[[130 122 125 134 114 121 127 133 124 141 124 131 108 128 129]
 [130 122 141 113 126 129 123 134 126 135 128 125 111 125 126]
 [129 127 118 125 128 125 128 127 118 128 132 136 143 127 127]
 [129 123 130 131 133 124 124 125 120 115 127 131 124 125 133]
 [125 134 135 122 130 131 125 128 116 130 130 129 124 130 125]
 [131 120 122 120 130 124 124 129 132 123 133 128 119 125 128]
 [126 103 114 117 146 135 127 128 140 129 134 130 130 133 121]
 [130 113 128 129 149 125 132 126 150 126 125 123 139 128 130]
 [127 126 139 131 139 130 128 124 119 126 129 133 119 128 134]
 [127 123 130 119 125 133 125 124 123 131 129 124 119 127 132]
 [128 122 130 131 136 135 127 136 131 119 135 129 127 129 122]] Out: 127

[[110 120 124 128 136 123]
 [156 141 144 141 111 147]
 [156 142 144 140 112 147]
 [156 142 144 141 111 147]
 [107 118 122 126 140 121]
 [110 118 122 126 139 121]
 [148 135 137 132 123 137]
 [106 116 119 122 144 117]
 [149 136 136 132 124 137]
 [117 119 126 128 133 125]] Out: 147

[[137 149 131 110 137 125 122]
 [117 143 136 142 110 128 125]
 [116 119 123 138 137 133 148]
 [119 135 124 128 153 131 117]
 [138 134 112 145 119 119 130]
 [142 112 114 140 114 121 136]
 [142 107 122 124 126 124 116]
 [118 133 118 156 124 125 123]] Out: 148

[[130 132 124 134 153 129 124 139 125 109 121 126 120 118]
 [127 129 142 115 134 122 137 129 126 125 117 119 132 142]
 [114 131 135 123 136 123 124 143 120 133 114 135 128 124]
 [125 138 137 110 131 127 127 128 133 132 142 124 134 118]
 [121 126 115 118 145 129 118 123 122 129 152 127 121 134]
 [137 128 140 140 110 123 138 127 125 116  98 134 129 129]
 [113 135 130 126 127 127 119 140 122 135 126 142 126 112]
 [112 134 131 126 146 128 121 148 124 131 119 134 125 118]
 [123 128 119 116 133 129 121 116 121 125 153 130 121 134]
 [109 128 121 125 115 135 128 119 125 139 141 140 122 146]
 [129 115 120 144 139 123 123 139 118 126 105 131 122 136]] Out: 124

[[118 113 118 125 140 109 142 133]
 [118 113 111 128 133 108 142 133]
 [118 113 117 133 140 137 102 133]
 [100 113 117 132 140 109 142 136]
 [118 109 117 128 140 109 142 133]
 [118 113 117 128 140 108 142 133]] Out: 133

[[122 120 152 123 118 148 130 145 113 151 109 108 149 152]
 [131 146 106 136 140 111 137 101 140 107 140 144 112 108]
 [120 115 154 122 112 148 127 148 113 152 109 110 150 155]
 [132 146 104 135 140 110 133 103 140 106 141 143 109 106]
 [134 143 103 134 142 110 131 105 142 105 144 145 108 105]
 [119 111 152 120 112 144 123 153 116 152 113 112 149 154]] Out: 155

[[129 116 143 106 128 117]
 [133 140 145 108 130 115]
 [106 144 125 117 144 129]
 [128 128 131 136 122 139]
 [152 149 108 138 133 111]
 [130 105 122 108 109 113]
 [116 105 123 130 124 126]
 [151 136 112 128 103 111]
 [107 132 133 121 103 153]
 [138 134 125 145 134 128]] Out: 129

[[118 142 145 147 139 145 143 141 134 129 130 132 136]
 [127 121 126 127 129 134 131 131 134 130 131 136 133]
 [125 118 130 132 135 131 140 135 141 143 145 146 147]
 [138 148 140 140 134 127 133 127 127 125 121 115 122]
 [120 128 140 141 136 126 127 135 132 130 124 115 119]
 [144 114 113 109 107 102 104 106 104 112 114 111 113]
 [118 128 120 131 126 131 141 137 141 145 148 149 149]
 [122 119 124 121 126 125 122 132 127 130 129 133 133]] Out: 147

[[134 120 137 120 128 139 111]
 [130 127 131 130 117 133 122]
 [126 131 127 140 116 122 137]
 [130 128 130 131 113 134 121]
 [130 128 130 131 113 134 121]
 [127 128 127 137 123 125 136]
 [134 121 140 123 127 129 122]
 [132 123 132 132 130 128 128]
 [134 125 128 119 126 140 114]
 [141 115 149 107 134 132 113]
 [132 121 134 124 131 134 116]
 [130 125 131 129 121 132 124]] Out: 137
---
[154 102 150 137 106 130 130] ⇒ 102

[[155 107 128  98]
 [131 151 157 148]
 [143 154 131 124]] ⇒ 154

[124 151 149 135] ⇒ 151

[149 155 108 133] ⇒ 155

[124 139 128 152 138 129] ⇒ 139

[122 154 132 134 121 127 124] ⇒ 154

[133 140 145 123 137 118 157] ⇒ 140

[104 138 136 133 126] ⇒ 138

[[136 130 138 142]
 [113 120 119 106]
 [139 124 120 127]] ⇒ 124

[155 112 118 102 101] ⇒ 112
---
[[101 102 114 153 155 103]
 [113 128 109 138 139 117]
 [126 139 114 125 125 134]]
153

[[122 131 129 126 133]
 [121 146 106 117 136]
 [105 133 126 145 117]]
129

[[108 145 140 111 144 107]
 [110 123 130 114 121 133]
 [138 147 124 139 108 106]]
111

[[130 136 123 131 112 117 137]
 [138 134 124 121 120 107 137]
 [132 139 125 116 125 102 134]]
112

[[150 149 155 149 144 151 148]
 [151 147 144 146 155 153 150]
 [148 158 147 151 144 152 149]]
144

[[139 120 138 131 113 123 136]
 [118 157 135 120 152 100 145]
 [144 111 135 138 110 133 129]]
113
---
[[149 142 117 137]
 [102 128  99 140]
 [153 112 125 105]] gives 112

[[137 120 129 145 126 151]
 [121 116 122 131 110 139]
 [120 135 147 108 143 126]] gives 135

[[116 146 157 131]
 [125 125 109 127]
 [114 134 107 127]] gives 134

[[129 119 127 127 144 118]
 [134 136 120 105 150 144]
 [129 123 127 155 108 125]] gives 123

[[119 130 124 114 155 119 131]
 [121 120 121 114 149 113 136]
 [117 122 122 116 149 114 132]] gives 122

[[104 140 132 112 133 123]
 [123 114 114 140 134 109]
 [118 125 141 110 142 126]] gives 125

[[122 151 131 121 148]
 [123 130 111 117 124]
 [140 130 139 132 131]] gives 130

[[128 129 126 130 129 136]
 [131 122 129 125 134 129]
 [127 124 124 117 132 157]] gives 124

[[130 122 135 117 119 135]
 [122 119 139 137 104 132]
 [133 110 140 136 114 147]] gives 110
---
[105 136 128 118 101]: 105
[150 123 134 144 115 139 124]: 150
[123 121 151 135 106 148]: 123
[103 140 118 113]: 103
[117 134 131 109 111 116 150]: 117
[140 134 140 107 136 149]: 140
[103 157 140 108 115]: 103
[109 128 154  98]: 109
[124 132 156 146 136 116 126]: 124
[135 124 120 151 139 130]: 135
---
[141 127 143 107 129 124] gives 141

[110 147 113 144 150 112] gives 147

[135 142 141 128 110 117 107] gives 141

[[130 139 132 125 115 152]
 [146 125 135 109 129 148]
 [106  99 128 128 106 133]] gives 148

[126 152 130 119 120 124 127] gives 130

[112 130 150 107] gives 130

[[115 122 127 151 132 118]
 [117 113 114 138 133 142]] gives 142

[102 127 128 149] gives 128

[130 123 120 109 121 153 106] gives 130
---
[137, 138, 153, 152] yields 137
[157, 104, 105, 103] yields 157
[102, 157, 146, 152] yields 102
[146, 106, 108, 148] yields 146
[148, 152, 113, 106] yields 148
[153, 126, 130, 154] yields 153
[104, 116, 108, 139] yields 104
[131, 100, 122, 151] yields 131
---
[146 139 130 119 103 106] result: 103

[[141 133 108 126 100]
 [110 135 129 117 147]] result: 126

[[149 124 133 138]
 [141 130 158 119]] result: 133

[150 133 128 139 129 133] result: 129

[134 116 122 127 155 142 129] result: 142

[142 103 138 119] result: 138

[[ 98 116 146 104 120 122 145]
 [114 148 116 119 139 153 110]
 [106 109 145 111 119 117 151]] result: 122

[[107 124 124 116 136 124]
 [148 120 107 147 140 115]
 [101 121 133 106 136 122]] result: 136

[134 119 157 113 125] result: 113
